Here is a tiny trained network, its code and every weight. The questions are about switching its units off for an input and a class, where a switched-off unit gives its printed mean instead of its output.

import numpy as np


def w(rows, s, z=0):
    codes = np.array(rows[::2]) - 128.0
    scale = np.full(codes.shape[1], s)
    scale[-1] = z or s
    return codes * scale


def f(y):
    return np.maximum(y, 0)


def log_softmax(a):
    a = a - a.max(-1, keepdims=True)
    return a - np.log(np.exp(a).sum(-1, keepdims=True))


def net(x, mask):
    res = np.array(x, float).reshape(1, 3) / 4 @ E
    y = f(res @ A[0][:, :-1].T + A[0][:, -1])
    res = res + np.where(mask, y, B[0][:, -1]) @ B[0][:, :-1]
    return log_softmax(res[-1] @ U[:, :-1].T + U[:, -1])


A, B = {}, {}
E = w([
[208,179,107,186,70,61],'x0',
[194,51,152,196,245,100],'x1',
[30,92,102,213,146,8],'x2',
],0.011)
A[0] = w([
[75,157,83,105,114,163,85],'N0',
[154,202,150,49,88,215,206],'N1',
[210,113,182,82,80,172,62],'N2',
[31,88,112,97,158,182,103],'N3',
[175,92,144,203,113,144,84],'N4',
[230,15,197,187,197,124,172],'N5',
[110,66,87,170,94,55,100],'N6',
[142,170,101,108,101,182,111],'N7',
[62,81,147,116,194,158,245],'N8',
[206,195,117,101,125,89,94],'N9',
[185,164,100,153,111,76,92],'N10',
[12,100,67,125,106,56,85],'N11',
[47,117,42,197,159,109,75],'N12',
[16,171,65,174,100,57,176],'N13',
[47,88,173,64,173,197,70],'N14',
[38,191,204,143,62,121,157],'N15',
[159,98,139,155,233,178,53],'N16',
[64,215,75,84,76,127,177],'N17',
[86,192,114,125,15,155,71],'N18',
[181,194,64,172,95,94,170],'N19',
[137,96,130,129,175,126,79],'N20',
[163,194,75,181,56,85,102],'N21',
],0.011)
B[0] = w([
[115,117,62,174,153,12,156],'N0',
[184,119,181,137,167,141,250],'N1',
[155,158,121,57,145,94,179],'N2',
[95,84,182,122,49,59,182],'N3',
[75,132,102,158,102,1,152],'N4',
[110,194,128,190,191,155,245],'N5',
[168,154,191,90,149,110,168],'N6',
[157,190,154,115,177,158,170],'N7',
[128,114,212,162,72,140,224],'N8',
[118,108,183,65,89,60,165],'N9',
[64,82,166,115,108,43,159],'N10',
[156,170,162,55,183,145,183],'N11',
[172,151,130,79,146,116,171],'N12',
[193,149,200,92,171,181,207],'N13',
[93,96,172,70,89,13,186],'N14',
[102,179,143,195,173,128,185],'N15',
[108,203,104,108,131,20,174],'N16',
[91,160,108,217,168,126,208],'N17',
[109,173,86,186,150,68,184],'N18',
[93,63,215,119,79,125,189],'N19',
[93,152,83,163,137,16,148],'N20',
[68,103,163,98,71,98,176],'N21',
],0.0094,0.019)
U = w([
[94,225,117,238,198,106,95],'0',
[248,190,174,46,202,141,85],'1',
[58,86,172,101,70,62,119],'2',
[166,134,183,225,150,206,252],'3',
[165,102,38,130,164,151,117],'4',
[86,119,82,142,152,156,113],'5',
[89,71,116,103,93,186,116],'6',
[155,84,91,155,116,136,113],'7',
],0.013,0.021)

Each question gives the input, the list of numbers given to net, and the class t.
The units are the neurons (one row each of A and B). Each row of codes is followed by its name. A weight is (code - 128) times the scale printed after its matrix; where a second scale follows, it is the last column's (A, B and U).
mask holds one flag per neuron, in row order. A switched-off neuron (its flag False) gives its mean, the last column of its row in B, instead of its output. The means were averaged over made-up inputs and are rounded, as every weight is.
A unit's drop is (log p(t) with every unit on - log p(t) with that unit switched off) / (log p(t) with every unit on - log p(t) with every unit switched off).
The circuit of an input: a set's keep is (log p(t) with only the set's units on - log p(t) with every unit switched off) / (log p(t) with every unit on - log p(t) with every unit switched off). Starting from the 12 units with the biggest drops (on a tie, the unit counted first), units are removed one at a time, each time the one whose removal leaves the highest keep (on an exact tie, the one counted first), for as long as the keep stays at least 0.8.
circuit, biggest first: the units of the circuit, biggest drop first
top k neurons: the k neurons with the biggest drops, biggest first
drop when u is switched off: that unit's drop, to one decimal
input [-1,-7,7], class 0: circuit, biggest first	N15
input [-1,3,1], class 3: circuit, biggest first	N18, N14
input [3,0,3], class 3: circuit, biggest first	N16, N13
input [-8,3,7], class 2: top 3 neurons	N3, N8, N14
input [2,5,-4], class 0: top 2 neurons	N5, N13
input [-3,1,1], class 3: top 4 neurons	N21, N9, N10, N19
input [0,3,-1], class 3: circuit, biggest first	N18, N2
input [0,-8,-8], class 0: top 2 neurons	N17, N18
input [-2,3,2], class 3: top 3 neurons	N18, N17, N8
input [-4,4,-3], class 0: top 2 neurons	N5, N16
input [1,-4,5], class 1: top 3 neurons	N13, N11, N5
input [1,-8,-8], class 0: top 2 neurons	N17, N18
input [1,6,-6], class 0: top 2 neurons	N5, N13
input [8,0,8], class 1: circuit, biggest first	N13
input [-7,7,-2], class 0: top 2 neurons	N5, N19
input [-8,0,-7], class 2: top 3 neurons	N14, N3, N13
input [8,-1,8], class 1: top 3 neurons	N13, N11, N6
input [6,5,7], class 1: top 2 neurons	N13, N6
input [5,3,6], class 1: drop when N13 is switched off	0.3
input [-6,1,-4], class 2: circuit, biggest first	N14
input [6,-8,-8], class 0: drop when N0 is switched off	0.1
input [3,2,4], class 1: drop when N13 is switched off	0.1
